Here is a tiny trained network, its code and every weight. The questions are about switching its units off for an input and a class, where a switched-off unit gives its printed mean instead of its output.

import numpy as np


def w(rows, s, z=0):
    codes = np.array(rows[::2]) - 128.0
    scale = np.full(codes.shape[1], s)
    scale[-1] = z or s
    return codes * scale


def f(y):
    return y / 2 * (1 + np.tanh(0.7978845608 * (y + 0.044715 * y**3)))


def log_softmax(a):
    a = a - a.max(-1, keepdims=True)
    return a - np.log(np.exp(a).sum(-1, keepdims=True))


def net(x, mask):
    res = np.array(x, float).reshape(1, 4) / 4 @ E
    y = f(res @ A[0][:, :-1].T + A[0][:, -1])
    res = res + np.where(mask, y, B[0][:, -1]) @ B[0][:, :-1]
    return log_softmax(res[-1] @ U[:, :-1].T + U[:, -1])


A, B = {}, {}
E = w([
[144,209,130,111,169,108,214,169,70],'x0',
[122,174,135,132,107,112,26,104,145],'x1',
[119,58,213,139,160,158,93,107,178],'x2',
[104,84,230,128,1,40,119,7,158],'x3',
],0.0038)
A[0] = w([
[128,146,170,129,175,125,192,137,118,207],'neuron 1',
[126,254,99,126,123,110,51,134,120,249],'neuron 2',
[129,128,130,129,125,127,130,128,127,141],'neuron 3',
[128,128,128,128,128,128,128,128,128,125],'neuron 4',
[135,136,108,120,156,137,140,144,120,179],'neuron 5',
[123,75,155,130,112,130,83,112,143,220],'neuron 6',
[129,126,128,127,128,129,126,129,127,123],'neuron 7',
[129,128,131,129,123,126,131,128,127,148],'neuron 8',
[129,151,163,126,191,131,199,141,119,228],'neuron 9',
[127,129,127,128,130,128,128,128,129,126],'neuron 10',
[126,132,125,128,131,128,127,127,130,132],'neuron 11',
[129,130,140,129,112,120,144,123,123,186],'neuron 12',
[127,129,131,129,130,127,133,127,127,139],'neuron 13',
[128,128,128,128,128,128,128,128,128,127],'neuron 14',
[128,129,129,129,126,128,129,128,128,136],'neuron 15',
[130,128,138,129,113,121,140,124,124,177],'neuron 16',
[126,51,172,130,106,129,60,103,150,239],'neuron 17',
[124,104,140,134,35,92,177,92,127,184],'neuron 18',
[130,125,128,127,127,129,126,130,126,124],'neuron 19',
[132,140,17,126,224,167,163,182,116,237],'neuron 20',
[127,49,173,129,105,129,58,103,150,238],'neuron 21',
],0.016,0.0011)
B[0] = w([
[130,128,186,115,162,125,121,174,131,157],'neuron 1',
[137,253,122,179,124,117,116,46,128,184],'neuron 2',
[128,127,126,122,130,129,125,128,130,129],'neuron 3',
[128,128,128,129,128,128,129,128,127,128],'neuron 4',
[120,134,119,153,124,142,117,165,139,151],'neuron 5',
[128,67,144,165,126,143,130,85,121,166],'neuron 6',
[128,126,128,130,127,127,129,127,125,128],'neuron 7',
[128,127,125,118,131,129,124,127,131,129],'neuron 8',
[127,130,193,128,173,134,126,187,133,170],'neuron 9',
[128,129,129,130,127,128,130,129,128,128],'neuron 10',
[129,132,129,131,128,129,134,127,129,128],'neuron 11',
[129,124,122,95,130,127,116,131,141,135],'neuron 12',
[129,127,130,124,129,128,123,133,129,129],'neuron 13',
[128,128,128,129,128,128,130,127,128,128],'neuron 14',
[128,129,126,124,130,130,130,125,131,128],'neuron 15',
[128,123,121,100,131,128,118,128,136,134],'neuron 16',
[122,36,152,180,121,158,115,73,134,189],'neuron 17',
[127,87,80,34,102,102,140,129,124,189],'neuron 18',
[128,126,129,131,127,126,129,127,124,128],'neuron 19',
[119,125,27,214,103,180,147,235,112,245],'neuron 20',
[121,34,152,181,120,159,114,72,136,191],'neuron 21',
],0.034,0.011)
U = w([
[141,134,253,82,230,104,138,185,153,176],'0',
[112,151,27,187,114,185,164,226,88,1],'1',
[101,14,174,185,105,186,82,45,161,33],'2',
[133,99,80,4,75,47,171,121,124,251],'3',
[165,231,129,148,120,89,82,41,128,180],'4',
],0.0048,0.00045)

Each question gives the input, the list of numbers given to net, and the class t.
The units are the neurons (one row each of A and B). Each row of codes is followed by its name. A weight is (code - 128) times the scale printed after its matrix; where a second scale follows, it is the last column's (A, B and U).
mask holds one flag per neuron, in row order. A switched-off neuron (its flag False) gives its mean, the last column of its row in B, instead of its output. The means were averaged over made-up inputs and are rounded, as every weight is.
A unit's drop is (log p(t) with every unit on - log p(t) with that unit switched off) / (log p(t) with every unit on - log p(t) with every unit switched off).
The circuit of an input: a set's keep is (log p(t) with only the set's units on - log p(t) with every unit switched off) / (log p(t) with every unit on - log p(t) with every unit switched off). Starting from the 12 units with the biggest drops (on a tie, the unit counted first), units are removed one at a time, each time the one whose removal leaves the highest keep (on an exact tie, the one counted first), for as long as the keep stays at least 0.8.
circuit, biggest first: the units of the circuit, biggest drop first
k most important neurons: the k neurons with the biggest drops, biggest first
drop when u is switched off: that unit's drop, to one decimal
input [2,8,-4,5], class 4: circuit, biggest first : (neuron 2)
input [-4,6,-5,1], class 4: circuit, biggest first : (neuron 2; neuron 20)
input [8,6,2,1], class 4: 2 most important neurons : (neuron 20; neuron 2)
input [5,6,4,-2], class 4: 2 most important neurons : (neuron 20; neuron 2)
input [3,3,-2,7], class 3: circuit, biggest first : (neuron 18; neuron 20)
input [0,6,-2,1], class 4: circuit, biggest first : (neuron 20; neuron 2)
input [7,2,-3,6], class 3: 2 most important neurons : (neuron 20; neuron 18)
input [7,-4,-7,4], class 0: 3 most important neurons : (neuron 20; neuron 9; neuron 1)
input [-7,-3,-8,3], class 3: 2 most important neurons : (neuron 18; neuron 20)
input [-1,-3,-3,4], class 3: 2 most important neurons : (neuron 20; neuron 18)
input [-5,-8,-7,7], class 3: drop when neuron 18 is switched off : 0.7
input [6,-5,-2,4], class 0: drop when neuron 20 is switched off : 0.4
input [5,-3,8,1], class 0: drop when neuron 20 is switched off : 0.3
input [0,-2,-2,3], class 3: drop when neuron 19 is switched off : 0.0
input [4,5,-8,8], class 3: circuit, biggest first : (neuron 18)
